Here is a tiny trained network, its code and every weight. The questions are about switching its units off for an input and a target symbol, where a switched-off unit gives its printed mean instead of its output.

import numpy as np


def w(rows, s, z=0):
    codes = np.array(rows[::2]) - 128.0
    scale = np.full(codes.shape[1], s)
    scale[-1] = z or s
    return codes * scale


def f(y):
    return y / 2 * (1 + np.tanh(0.7978845608 * (y + 0.044715 * y**3)))


def softmax(a):
    e = np.exp(a - a.max(-1, keepdims=True))
    return e / e.sum(-1, keepdims=True)


def log_softmax(a):
    a = a - a.max(-1, keepdims=True)
    return a - np.log(np.exp(a).sum(-1, keepdims=True))


def net(x, mask):
    ids = ['αβθλμξφω'.index(c) for c in x.split()]
    T = len(ids)
    res = E[ids] + P[:T]
    r = res
    for j in range(2):
        rows = slice(2 * j, 2 * j + 2)
        q, k, v = (r @ M[0][rows].T for M in (Q, K, V))
        z = softmax(np.where(np.tri(T) > 0, q @ k.T / 2**0.5, -1e9)) @ v
        o = O[0][rows]
        res = res + np.where(mask[j], z, o[:, -1]) @ o[:, :-1]
    y = f(res @ A[0][:, :-1].T + A[0][:, -1])
    res = res + np.where(mask[2:6], y, B[0][:, -1]) @ B[0][:, :-1]
    return log_softmax(res[-1] @ U[:, :-1].T + U[:, -1])


Q, K, V, O, A, B = {}, {}, {}, {}, {}, {}
E = w([
[10,95,142,150],'α',
[96,112,74,115],'β',
[184,69,32,102],'θ',
[94,219,206,84],'λ',
[189,165,110,57],'μ',
[119,137,134,180],'ξ',
[47,226,172,110],'φ',
[166,147,123,189],'ω',
],0.014)
P = w([
[95,41,14,59],'0',
[173,111,163,245],'1',
[156,139,111,140],'2',
[135,198,98,174],'3',
[100,90,166,196],'4',
[149,144,105,124],'5',
[135,228,100,159],'6',
[47,78,160,133],'7',
],0.013)
Q[0] = w([
[116,254,87,149],'h1',
[27,183,93,153],'h1',
[122,107,83,151],'h2',
[136,46,194,103],'h2',
],0.012)
K[0] = w([
[88,79,62,3],'h1',
[38,59,119,103],'h1',
[151,37,103,136],'h2',
[146,195,159,218],'h2',
],0.012)
V[0] = w([
[151,199,91,10],'h1',
[228,188,156,167],'h1',
[162,85,71,155],'h2',
[36,123,149,89],'h2',
],0.011)
O[0] = w([
[241,185,152,2,185],'h1',
[73,73,140,35,2],'h1',
[70,107,42,28,163],'h2',
[197,166,98,213,153],'h2',
],0.0094,0.0095)
A[0] = w([
[125,48,102,109,115],'n1',
[9,97,146,147,3],'n2',
[134,95,211,162,90],'n3',
[99,174,126,136,152],'n4',
],0.014,0.0035)
B[0] = w([
[75,130,79,75,196],'n1',
[157,114,180,185,255],'n2',
[149,1,199,40,190],'n3',
[101,63,89,25,212],'n4',
],0.0095,0.0073)
U = w([
[20,187,122,156,253],'α',
[159,156,123,121,134],'β',
[14,128,112,81,207],'θ',
[140,169,191,155,182],'λ',
[206,43,189,2,96],'μ',
[161,113,70,137,83],'ξ',
[60,188,91,67,82],'φ',
[137,150,66,187,9],'ω',
],0.0078,0.0062)

Each question gives the input, a string of symbols that net reads in full, and the target symbol t.
The units are the heads (2 rows each of Q, K, V and O) and the neurons (one row each of A and B). Each row of codes is followed by its name. A weight is (code - 128) times the scale printed after its matrix; where a second scale follows, it is the last column's (O, A, B and U).
mask holds one flag per unit, heads first, then neurons. A switched-off unit (its flag False) gives its mean, the last column of its rows in O or B, instead of its output. The means were averaged over made-up inputs and are rounded, as every weight is.
A unit's drop is (log p(t) with every unit on - log p(t) with that unit switched off) / (log p(t) with every unit on - log p(t) with every unit switched off).
The circuit of an input: a set's keep is (log p(t) with only the set's units on - log p(t) with every unit switched off) / (log p(t) with every unit on - log p(t) with every unit switched off). Starting from all 6 units, units are removed one at a time, each time the one whose removal leaves the highest keep (on an exact tie, the one counted first), for as long as the keep stays at least 0.8.
circuit, biggest first: the units of the circuit, biggest drop first
top k neurons: the k neurons with the biggest drops, biggest first
which heads matter: for each layer, one digit per head in row order, 1 if its drop is at least 0.15 and else 0, layers parted by /
input φ θ λ θ α λ α λ, target μ: circuit, biggest first => [n3 h2]
input θ β λ φ ξ φ ω, target φ: circuit, biggest first => [h2]
input θ α β α, target φ: top 3 neurons => [n2 n3 n4]
input μ α θ ω ξ λ α, target φ: circuit, biggest first => [n3 h1 h2]
input α ξ λ ξ, target ω: circuit, biggest first => [h1 h2]
input μ ω θ μ α, target λ: circuit, biggest first => [n2 h1]
input α λ β θ, target ω: circuit, biggest first => [h1 h2]
input λ μ φ φ α ω α ξ, target λ: circuit, biggest first => [n2 h1 h2 n3]
input θ β θ, target θ: circuit, biggest first => [h1 h2]
input μ β ω ω μ φ β, target μ: which heads matter => 10
input θ μ λ φ α ξ μ ξ, target λ: which heads matter => 11
input φ ξ α β μ, target α: which heads matter => 10
input λ φ ω φ, target β: circuit, biggest first => [h1 h2 n4]
input φ β ω ξ α, target λ: circuit, biggest first => [n2 h1 n3]
input λ λ ω θ λ, target μ: top neuron => [n3]
input θ λ β λ, target φ: which heads matter => 01
input μ ω λ α λ μ α, target μ: which heads matter => 10
input ω φ μ φ λ θ λ, target θ: which heads matter => 11
input θ ξ φ μ μ θ μ μ, target θ: top 2 neurons => [n1 n3]
input α ω ω λ α φ μ β, target α: top 2 neurons => [n2 n1]
